Each row of numbers stands for one object and depends on some of the facts below. Use the named rows to name the rest.

There are 4 kinds of fact about the objects: fofa, legror, troske, lugre.
radozek fofa:dader, mosa, sukle legror:c
stubuza legror:a troske:totan lugre:291
vuflum legror:b troske:nelis
savil legror:b troske:nelis
grafe legror:a troske:drito lugre:607
dader legror:b troske:tigra lugre:406
ninal legror:b troske:skugru lugre:406
matrus legror:a troske:zupo lugre:614
suni legror:a troske:gruram lugre:526
teklam fofa:gruram, kibizor, taklur legror:b troske:grazir lugre:494
tragrasul legror:b troske:gruram lugre:861
piplun fofa:gadrar, zerur, pluskin legror:b troske:skugru lugre:542
zerur legror:b troske:grazir lugre:542
sukle legror:c troske:lubre lugre:614
debrim legror:c troske:plokol lugre:494
plister legror:c troske:nelis lugre:614
ratugro legror:a
kladrin legror:c troske:lubre lugre:494
plolar legror:a troske:mulenos lugre:494
kunan fofa:lemos, silol legror:b troske:flutor lugre:614
listor legror:b
vuzonu legror:b troske:mulenos lugre:406
suklor fofa:bustis, plutun legror:a troske:zireflos lugre:674
mosa legror:b troske:kefosku lugre:291
savo legror:c troske:fisak lugre:861
geklal legror:a troske:totan
skagrak fofa:silol legror:a troske:zistum lugre:406
plipa fofa:gruram, skiklum legror:a troske:foplo lugre:406
larun legror:a troske:kefosku lugre:494
kedipar fofa:listor, kuro legror:a troske:drazafir lugre:406
zireflos legror:a
sitres fofa:rustafles, tefluk, fisak legror:a troske:zireflos lugre:614
bedrel legror:c troske:plokol lugre:526
robre fofa:ristulis, nelis, grifis legror:c
fisak legror:a
taklur legror:b troske:totan lugre:861
drigron fofa:stunal, dubos legror:c troske:tigra lugre:6
stovi fofa:foplo, gizas, ledro legror:a
plasta legror:b troske:totan lugre:526
plevi fofa:lubre, triplapos legror:b troske:drazafir lugre:494
gerol legror:b troske:ratugro lugre:6
katra legror:b troske:triplapos lugre:406
rustafles legror:b troske:sigrasun lugre:607
zenek fofa:ristulis, zetrafik legror:a troske:zetrafik lugre:614
lubre legror:b
babrigas legror:a troske:lubre
gride fofa:gotu, kibizor, sitik legror:b troske:flutor lugre:746
kuro legror:c troske:zupo lugre:746
gruram legror:a
flibro fofa:sukle legror:a troske:zelis lugre:406
gribre legror:b troske:zireflos lugre:450
vesti fofa:nopes, stubuza legror:c troske:zetrafik lugre:526
dremok fofa:dubos legror:b troske:flutor lugre:526
mulenos fofa:gadrar legror:a
kemun legror:c troske:grazir lugre:6
skiger legror:a troske:lubre lugre:746
gistelo fofa:beval, trorun, nopes, debrim legror:b troske:tuzezin lugre:291
kibizor legror:a troske:bripipel lugre:746
drito legror:a
brulan legror:b troske:zireflos lugre:406
lerin fofa:listor, zireflos, stutrul legror:b troske:grazir lugre:607
flage fofa:lubre, matrus legror:a troske:plokol lugre:450
lemos legror:b troske:zupo lugre:861
gadru fofa:ristulis, rutus, geklal, kibizor, flimak, tupleful legror:c troske:dretuk
skufen legror:a troske:zistum lugre:494
rudenes legror:a troske:radozek lugre:607
klosil legror:a troske:triplapos
riskas fofa:lizis, skiklum legror:b troske:zistum lugre:6
totan legror:a
zetrafik legror:c
plokol legror:a
plonek legror:a troske:tuzezin lugre:674
trorun legror:b troske:tigra lugre:607
kadremol fofa:grifis legror:c troske:ratugro lugre:376
vori fofa:babrigas, bigo legror:a troske:ratugro lugre:674
sigrasun legror:b
toris fofa:gribre legror:c troske:plokol lugre:542
lizis legror:c troske:tuzezin lugre:450
borufor fofa:taklur legror:a troske:flutor lugre:6
nopil legror:a troske:zireflos
nelis legror:a
savim fofa:gakluk legror:a troske:zupo lugre:6
kaplam legror:a troske:nelis lugre:450
plutun legror:b troske:plokol
fluvol fofa:bustis legror:a troske:robre
foplo legror:c
makos fofa:plalel, grafe, kaplam legror:a troske:grazir lugre:674
klake fofa:listor, lubre, larun legror:a troske:triplapos
susta legror:b troske:fisak lugre:494
zistum fofa:rustafles, dofan, gribre, stubuza, tragrasul legror:b
ristulis legror:a troske:flutor lugre:406
drusak fofa:listor, klosil legror:c troske:flutor lugre:450
fugo fofa:babrigas, kaplam legror:b troske:lubre
lofla legror:b troske:dretuk lugre:542
ledro legror:a troske:zupo lugre:376
gotu legror:a troske:kores lugre:526
zupo legror:c
beval legror:b troske:nelis lugre:861
stunal legror:a troske:nelis lugre:291
stida legror:a troske:zistum lugre:542
plaplas legror:b troske:totan lugre:494
pufa fofa:togri legror:b troske:mulenos
zelis fofa:totan legror:a
kores legror:c
sitik legror:b troske:zistum
rebredun legror:c troske:kefosku lugre:526
gadrar legror:c troske:skugru lugre:861
verum legror:a troske:grazir lugre:861
brabrum fofa:zame, tragrasul legror:a troske:nelis
drotun fofa:lizis legror:a troske:tigra lugre:674
plalel legror:b troske:kores lugre:614
flutor fofa:trorun, verum, zetrafik legror:c
pluskin legror:c troske:plokol
risi fofa:nopil legror:c troske:totan lugre:614
gizas legror:b troske:flutor lugre:376
tupleful legror:b troske:skugru lugre:607
fubaler fofa:fulen legror:c troske:lubre lugre:291
togri legror:b troske:mulenos
gakluk legror:a troske:plokol lugre:674
stutrul legror:a troske:tigra lugre:526
flazugrik fofa:babrigas, maber legror:c troske:tuzezin lugre:6
trefas fofa:beval, nelis, susta, fisak legror:a troske:flutor lugre:607
skarur fofa:gizas legror:a troske:ratugro
flimak legror:a troske:nelis lugre:376
tuzezin fofa:maber, skufen legror:a
zame legror:a troske:lubre lugre:406
sanekol fofa:ninal, skiklum, nopil legror:b troske:lubre lugre:450
kefosku legror:b
tefluk legror:a troske:grazir
skugru fofa:babrigas, silol, rudenes, drito legror:a
maber legror:c troske:ratugro lugre:607
pledrogum fofa:savo, flapitri legror:c troske:grazir
rutus legror:a troske:bripipel lugre:291
tigra legror:c
flapitri legror:a troske:zireflos lugre:526
todok legror:a troske:bripipel lugre:526
dretuk fofa:klosil, bripipel legror:a
grumul legror:a troske:zetrafik
silol legror:a troske:lubre lugre:861
fulen legror:b troske:flutor
triplapos legror:b
bigo legror:c troske:gruram
skiklum legror:b troske:zetrafik lugre:542
grifis legror:a troske:nopes lugre:607
bustis legror:b troske:gruram lugre:494
nopes legror:c
grazir legror:a
dubos legror:b troske:zireflos lugre:494
tuzun fofa:tigra legror:a troske:tigra lugre:614
gusti fofa:silol legror:c troske:fisak lugre:746
nimun fofa:trorun, fulen, katra legror:c troske:mulenos lugre:6
stepluplo fofa:rustafles, tragrasul legror:c troske:grazir lugre:291
plova legror:a troske:kores lugre:746
dofan legror:c troske:kefosku lugre:746
skozos fofa:plokol, katra, kefosku legror:a troske:grazir lugre:746
drazafir legror:a
flisas fofa:vuflum, ledro legror:a troske:nelis
pladreske fofa:gotu, savil legror:c troske:ratugro lugre:494
bripipel legror:a

Known rows:
sigrasun: [ -8  -1 -12  -2  -8 -10   2  -7  -1 -11  -3   1  -2  -5  -4   3   6  -4
  -9   5  -3   0  -6  -1   0   3  -1  -6  -9   5  -2  -2   2   8  -3  -7
   0 -14   3  10  -3   4  -7  -8   2  -6  -5  15  -3]
drusak: [ -8  -4  30  -5  -1  -4  42  -7 -12  46  23   3  13  -1 -11 -10  -9  19
  19  -8  11  -7  20  31  -5  -4   2  12 -10  -6  28   4 -12  -8  -3  -3
 -14  23  12  -1  -6   3 -13 -11   2  -8  29 -14   6]
bripipel: [ -5  -3 -13   1  -5 -10   2  -6   2 -12  -3   6  -1  -5  -8   1   5  -4
  -8   1  -1   2  -6  -1   1   1  -3  -4  -6   7  -2  -3   2   6  -3  -1
   7 -13   4   7  -2   5  -7  -4   3  -5  -5  13  -3]
dretuk: [  1  -4 -12   2   7  -9   4  -6 -10 -10  -3   3   7  -5  -8  -1   3  -3
 -10  -4   0  -7  -6   0  -1   9   0   5 -10   1  -2  -1  -2  15  -2   8
  15 -14  11  -1  -4   9  -2  -2  19   0  -6   2  -3]
vuflum: [ -7  -4 -14  12  -8  -9   3  -5  -7 -13  -2   2  -2  -5   5  -3   1  -5
  -8   2  -1   2  -4   0   8  -2  -2   1  -8  -4  -3   7   0  -4  -3  -3
 -12 -14  -3   2  -3   2  -7 -13   1 -10  -5   4   1]
bigo: [-10  -5  31  -3 -10  -1   8  -7  -8  33  -1   5  -3  -1  -8 -10  -7   9
  22  -3  -3  -7  27  20   0  -4 -10  -9 -12  -4  19  -1  -9  -8  -1 -14
 -15  15  12  13  -4  -5 -13 -14  -5 -11  27 -12   7]
plolar: [ -7  -5 -13  -5   0 -10   8  -1   2 -12   2   1  -2  -5   8   6  -7  -4
  -9   0  11  14  -4   3   1  -2  -1  -1   2  20  -3  -4  -9  -4  -3 -10
  -2 -13  -4   2  19   0   2   9  -3  -6  -7  -4  -3]
grazir: [ -8  -1 -11  -5  -5  -9   2  -5  -9 -13  -3   8  -2  -5  -8   2  12  -4
  -8   8  -4   2  -7   0   4   7  -6  -8  -4  17  -3  -2  -1   4  -2  -1
  14 -13   6  12   1  -3  -2  -9   2  -4  -6   6  -3]
drazafir: [ -7  -5 -12   1  -7 -10   2  -5   1 -13  -2   6  -2  -4  -7   1   6  -3
  -9   3  -1   0  -7   0   0   3  -4  -6  -7   9  -1  -2   2   8  -3  -3
   7 -13   3   9  -2   4  -6  -5   1  -7  -6  15  -3]
teklam: [ -9  -6 -13  -5   2  -9   9  10 -12 -11   2   1  11   0  13  11  -1  -4
  -9   6  -2   0  -4  16   1  13  -2  -1  -8  16  -2  -2 -10   1   1 -10
   9 -12  -4   5  22  -4  17   7   9  -1  -6 -10  -4]
larun: [ -7  -6 -13  -4   4 -10  11  -5   2 -12   6   2  -1  -6   0   4  -8  -4
  -9  -3  15  16  -4   2   0  -1   1   5   4  21  -4  -4 -10  -6  -2  -5
   0 -13  -5  -1  15   3  -2   9   1  -3  -6  -8  -3]
fisak: [ -7  -5 -12   4  -8  -8   2  -6   0 -12  -2   7  -2  -5  -1   1   8  -3
  -9   5  -1   0  -5   0   1   4  -4  -7  -8   7  -2  -2  -1   8  -4  -4
   7 -15   3  12  -2   2  -4  -3   1  -6  -4  16  -3]
babrigas: [ -1  -4 -12   3  -7  -9   2   8   0 -12  -2   2  -2  -3   7   3  17  -4
  -9  -2  -2  -4   5  -1   0  -2  -3  -8 -11   4  -3  -4  16   6   4 -13
   1 -13  13  10   5   5  -7 -13  -1  -9  -7   7  -3]
dader: [ -8  -5 -13   0  -7 -10   4  -5   0 -12  -1   3  -2  -2   6   1   3  -4
  -9   2  -1   3  -4  -1   0  -1   1  -4   0   5  -4  -2   3  -4  -2  -7
  -6 -13  -3   5  -3   2  -4  -7   0  -7  -6   5  -3]
fulen: [ -8  -4 -13   8  -5 -10   9  -6   3 -12  -2   4  -2   3  12  -2   4  -3
  -8  -4  -3  -3  -3   2   0  16   8  -8   2  -3  -3  -1  -1  -2  -2  -1
   1 -12   0  11  -3  11  -1  -6  -4  -8  -5  16   0]
riskas: [ -7  -6 -13  16   2  -8   3   3 -13 -11  -3   3   6   0  13   9   4  -3
 -10   0  -3  -4  -2   7   0  14   6  -6 -11  -3  -3  -1  -9   6  -3  -9
   3 -12   1   8  11  -4  11   1  10  -4  -8   1  -4]
suni: [ -8   4 -13  -7  -8  -8  10  -3   2 -13   2   1   0   0  26  -9  -4  -5
  -8   3  12   2  -5   1  14  -1  -6   1   5   1  -2  -3  -6  -4  -2  -4
   4 -13  -5   0  19  14  -6   1  -4  -1  -5 -11   2]
stutrul: [ -5   6 -12  -5  -8  -9  12  -4   2 -13   5   1   0  -1  19  -8  -8  -5
  -6  -1  15   5  -5   1  10  -1  -4   5   6   1  -1  -3  -4  -6  -2   0
   5 -13  -4   0  16  17  -9   1  -4   2  -5 -10   1]
fluvol: [ -3  -5 -13  12   1  -8   4   1 -11 -11  -2   4   3   0   8  -1   9  -3
  -9  -3  -3  -8  -4   0   0  12   2  -2 -10  -4  -2  -2  -1   6  -2   2
  11 -13  10   1   2   5   3  -6  10  -7  -6  -1  -1]

Rows to name:
No name comes twice in this set of rows, the named rows included.
[ -8  -3 -13  -2  -4 -10   4  -4 -10 -11  -2   9  -3  -1  -2  -2  14  -4
  -8   8  -3   4  -6  -1  10   6  -3  -8   3  11  -1   0   1  -6   2  -2
  11 -13   4   9   6  -3  -1 -11  -3  -5  -6  -3   3] -> tefluk
[  1  -5 -12   7  -8  -8   2  14 -12 -11  -3   0   6   4  13   6  19  -4
 -10  -3  -4  -8   7   0   0   0   0  -8 -11  -3  -2  -3  10  12   4 -12
   1 -13  19   6   2   4   0 -12  11  -5  -8   0  -4] -> fugo
[ -5   1 -13  -4  -4  -8  22   5  -9 -12   9   1  16   9  36  -7  -6  -4
  -9  -5   3  -8  -6  11   0  25   2   2  -2  -3  -2  -3 -10   9  -2   2
   7 -13  -3  -1  16  20   6   6  -4   0  -6  -8   3] -> dremok
[ -4  -5 -13  11   7  -9   4   4 -11 -11  -3   4   0  -4   2   5  -2  -4
  -9  -4  -3   2  -2   2  -1   7   6  -2  -9   3  -2  -2  -8   4  -1  -3
   8 -13   1   3  10   1   5  -3  10  -6  -8   0  -3] -> savim
[ -8  -6 -14  23  -2  -2   2   3 -12 -12  -3   6   2  -2  16  -4   5  -4
 -10   0  -2  -8  -4   2   7   9  -4   1 -11  -4  -3   6  -9   6  -4   0
   3 -12  -1   0   1  -2   5  -7  10 -11  -6  -1   2] -> brabrum
[ -3  -5 -13  -5  12  -9  17   1 -11 -10  13   2  16  -4  -2   5  -7  -5
  -9  -4  13   4  -4   8   0   0   6  12  -7  10  -3  -2  -8   1  -2   1
   2 -12  -4  -2   9   6   3   9  16   2  -7 -11  -4] -> plevi
[ -9  -4  57  -7 -12   5   9  26 -11  22  46   2   1  -4 -10  -8  -7  10
   3  -7   1 -12  39  33  -2  -4 -11  -1 -13   9  31  -3  -9   3  15 -14
 -16  11  20   0  -7  -4 -10 -16  -4 -13  -1 -11  17] -> gusti
[ -7  -4 -13  10  -7  -9   2  -4 -12 -12  -3   2  13  -4  12   4  13  -4
 -11   7  -4  -8  -5   0  -1  18  -2  -9 -11  -4  -1  -1  -8  17  -3  -7
   7 -13   7  14  -1  -2   8   1  11  -6  -5   9  -4] -> zistum
[ -7   8 -12  -6  18 -11  19  -5 -14 -11  11   2   0  -4  -9  -4  -7  -3
  -7  -5   3   6  -5   1  -1   7   9  14  -4   2  -1   5  -9  -3   7  15
  18 -14  18  -2   4  12  -1 -12  19  20  -7 -12  -3] -> lerin

The same objects again, as new rows of numbers:
Named rows:
gadru: [ -2  12 -20  -8 -29  16 -13 -11 -18   0  -8   3  19  10 -15   9 -25  24
  16  -1  -4 -18   0 -13  13  -2   2 -10 -24  18   9  11 -13 -21 -12  -2]
bigo: [  2  13 -24 -23 -34  28 -11  -6  -2   4  -3  11  32  -3 -13  10 -17  30
   2   2  -9 -10   9  -2  -1  -6   4  -1  -7  21   7  -1   0 -22 -20  -3]
ninal: [  6   2  13   8  -4   8  10   9   2   8   7   2 -14 -17  -9   0   4 -30
  -3 -26  -1   8  16   9  22  -6  13  17   7 -16   0 -16  11  -2   6   5]
totan: [ -4  -4  17   7  -6 -60  -3 -23  18 -25  -4   5 -11 -11  18  16 -19   1
  15 -18 -15  11 -35   0 -48  36 -12   5   9  -7   6 -29  11  26 -26 -17]
flazugrik: [ 11  11 -11  -3 -32   8 -20  -9  -3   4  -8   6  11  -3 -14   9  -3  -3
  25   9   5 -26  -6   8  17 -18   2  -8 -40  25   9  37 -15 -25 -10   8]
mosa: [ -3   0   5  -6 -15   6  16   5   8   4   9   1 -14  -3  -9 -19  -9 -16
  -9 -37   2  19   8  -1   4  13   8  12   9 -17  -6 -24  13   2  -6   8]
grumul: [  3  -5   3 -18  24 -10   4  -4   2  -2  -9   5  -1  11   9  -7   0  10
  -3  21  -9   1 -14  -6 -15   6  -3  -6   4  -5  -2  -5   1   9   4  -5]
grifis: [  0  -8   8  18  11  -7   1   8   8   1  -1  -2   5   4  22  -1   9  14
 -18  14   3   9  12   9 -39  -6  -9   2  18   3  -4   5   6  10   2  -3]
piplun: [ -6  -6  -4  32   3   4  -6  -1   6   1   0 -15 -31   1  -1   6  12   1
   1 -23  21  14  12  12  22  -3 -11  14 -23 -16  -5   5  -5  -5  16   5]
flapitri: [  4  -7  25   9  14  -6   4  22 -10   3  -5 -14  10 -14  11 -11  -8 -43
   0  44  -1  18  10  -9 -27  -3   2 -14  33  15  -4 -16  -4  15  -5   4]
zenek: [ -7  -8   2  -9  17 -13  10  -2   0  -2  -2  -4  -9  23   6 -20  -4   9
  -6  14   1   0 -13 -14 -18  12  -6 -12  -1  -3  -7  15  -3  15   3   3]
gerol: [  9   0  12   7   2   0  -4   1  12   8  -1  -4 -28 -16  -6  -9  16 -44
   9  -9   9  15   0  21  32 -13   2  16 -18 -12  -5   0  -1 -10  10   8]
plaplas: [ -4  -4   4  33  -3  11  -3   7   3   5   4 -14 -21  -7  -2  11  12  -8
  -3 -22  11  18  23   8  17  -5  -3  13  -5 -15  -1  -6   0  -6  14   3]
lizis: [  9  11  -7  16 -46  14 -15   0  -6   5  -2  -2  23 -17  -3  25  -6  17
   2  -6  -1 -19  14   9  -9 -19   6  -1  -7  30  11  12   0 -19 -17   0]
zame: [ 13  -1  18  -3  16 -20  13  -2   3   4   2  -1   5  -3  13 -11   6  -1
  -8  19  -9  -3  -3  -1 -30  -6   8   3  16   0  -6  -2  14  16   2  -1]
bustis: [ -1  -2   1  20  -5  16  -2  11   8   6   4  -7 -14 -10  -1   8  11  -7
 -11 -25  12  18  22  17   6 -10  -3  17   3 -13  -2 -11   6  -6  13   3]
riskas: [  6  -2   8   8   6  -3  -1   0   6   6  -2  -7 -37  -5 -10  -6  11 -46
  16  -6  14  11  -5  15  38  -8   0  10 -28 -17  -3  12  -8  -9  12  10]
gizas: [  5  -2  20  32 -12   4  10  13   0   4   1 -12 -22 -22   1  21   4 -23
  -5 -18   0  11  17   1  16  -9  10  12  13 -10   6 -25   4  -5   9  -1]
suklor: [ -4  -7   5  -5  19 -15  21  -3 -10   0  -1   1  -8  22   6 -17  -4  16
  -7  12  -4 -14 -15 -21  -6  13   5 -17   4  -7  -4  13   0  17   5   4]

Name these rows:
No name comes twice in this set of rows, the named rows included.
[  1  -6   3 -22  10  -3   8   2  17   1   3   5   2  10  12 -22   5  14
 -21  10  -6   6  -7   6 -36   8  -5   0  14  -2  -8   1  11  15  -7   0] -> matrus
[ -4 -12   7  22  10  -9  10   7  -1  -3  -4 -13 -14  18  20   1  14  26
 -13  11  12  -3  -2 -12 -18   4  -9 -12   2   2  -1  19  -5  10  12  -1] -> trefas
[ 11  -3  18  -3   7 -16  16  10  11   1  -5   5  -2  -1  16  -5  12   5
 -16  22  -9 -10 -13  -1 -20  -2   9   0  20   4   3  -3   7  10  -1  -3] -> ristulis
[  2  -6   5 -24  25  11  18  15  -7   6   5   3  18  10   5 -30   6  -7
 -21  37  -6   0   6 -11  -4  -5   6 -10  28   3  -6  -2   2  10   5   7] -> gakluk
[  1  11 -17  26 -37  24 -16  -7 -12   3   1 -12  22  -5  -5  25 -12  28
   5  -5   9 -11  23   0 -20 -12  -2  -1 -19  29   6  16  -5 -17 -10   2] -> kladrin
[ -6 -11   5  -7  23  -5   9   5 -10   0  -2  -6  -3  20   7 -25  -3  -1
  -1  29   6   3  -9 -19 -10  13  -7 -17   2  -1  -8  13  -8  13   5   8] -> tuzun
[ -2   9 -19  12 -43  30 -19   5  -2   4   2  -6  32  -4  -3  16  -6  39
 -11 -11   7 -13  28   1 -19 -15  -1  -1  -2  29   6  14   0 -21 -15   0] -> maber
[ -2  12 -17 -10 -47  19  -6 -13  -2  -1   2  -1  27  -2  -7   0 -30  32
   4 -13  -1   0   9  -8 -30   3   0   4  -9  28   2  -1   4 -13 -28   3] -> sukle
[-10  -5  18  14   2 -64  -5 -27   0 -28  -4  -4 -26   1  12  18 -20   6
  28 -19  -9   2 -44 -13 -30  41 -11  -7  -9 -10   6 -13  -2  27 -19 -15] -> zelis

The same objects again, as new rows of numbers:
Some objects and their rows:
todok: [  1 -20  -8 -12 -23   8  -1 -23  14   6  -6   1 -14   5  17]
fulen: [-19  -2  -8   9  -3 -32   4   3 -21 -13   3 -18  -6  -1   3]
vuzonu: [ -5 -12  11 -10  -9  -3   7 -10   5  10   1   2  -7   1   4]
plaplas: [  4 -14  -6  -1 -25   2   7 -12  11  10  -4   7   4  12  16]
brabrum: [ 19  18  14 -14  12 -26   0  -7   3 -16  -8  25 -23  10  -9]
kunan: [  6 -20  11 -11 -30   0   7  -7 -23   4 -14  19  -4  25 -10]
ratugro: [ -7   4  -1 -17  16 -11   5  -2  -3 -23   0   3 -16   4   5]
mosa: [ -1 -24 -12  11  -2 -24  -9  -4   7 -15   4  -1   3 -21  26]
rustafles: [-14   0  -9   7 -15  -4  13  -9   7  10   2  -8  -2  -4  26]
grafe: [-14   5 -10   9 -24  12  14 -20  10 -10   1 -19 -21  -1  16]
grifis: [-13   3 -12   7 -18   1  12 -20  15  -4   3 -13 -13  -4  26]
klosil: [-12   8 -17 -14  12 -30  -5 -11   6 -14   7 -16  -8 -18   6]
sitik: [-15   8  -2   0   3 -27  10   4  -2 -22  11 -11  -4 -17   6]
flazugrik: [ 18  38  14  35  12  39  -8  32 -18  33 -31  21  10   0  -7]
babrigas: [-15  12   2  -3  -8  -5  -1  -6  -8 -33  24  -2 -15 -28  11]
vori: [  9  29  13 -14 -15   0  17 -15  -9 -14   2  13 -20  32   1]
lerin: [ 28   7   6 -28 -15  -9  -2   5  13  27 -12  -2   2  24  22]
plutun: [-15   6  -1  -2   1 -24   4   3   0 -15  10  -9  -2 -18   7]
borufor: [ 15  17   1  -7  -4  -6  -2 -15 -31  11 -26  11 -25  20  30]

Rows to name:
No name comes twice in this set of rows, the named rows included.
[-11   2   9 -14  17 -18  12  14  -4 -13   3   9 -10   4   8] -> sigrasun
[ -9  17  -2  47  16  18  -4  38 -15  -8  -2 -12  26 -24 -33] -> bigo
[ 19   2   7  18  46  19 -14  38 -21   9  -4  21  28  16 -25] -> radozek
[-13 -18  13  52  -9  51  10  28 -15 -10   7 -12  28 -17 -42] -> savo
[ -7   6  -4   8  19 -45   3 -10  19  -6   9  -7  -3 -17  -3] -> vuflum
[ 16 -14 -16   5   8  17 -27  24 -23  47 -22   9  36  12 -50] -> drusak
[ 17  21  19  -5  -1  -6   1  -7 -13  21 -22  24 -21  11  28] -> riskas
[ 17  -7   4 -13 -11 -13 -12   9   0  -6 -18  30  -6   6  13] -> gistelo
[ 24  12   6 -22  16 -35  -7 -18  11  -5 -10  22 -16  10  -8] -> flisas
[  0 -13  -9  22   0 -23  -7 -21  21 -31  -1   1 -11 -19  11] -> stunal
[-24   6  -2  -4  12  -5  17  -1  -3 -39   9  -6 -19  -8  12] -> drito
[-16 -21   7   5 -11 -16  18 -19  24  -8   6  -5   0 -16 -19] -> beval
[ -1 -21   1 -18 -17  -5   6  -8  16 -17  11 -38  -3  -7  -2] -> verum
[ 13  -6   1  42   3  25 -10  17  12  28  -8   4  32  -6 -48] -> plister

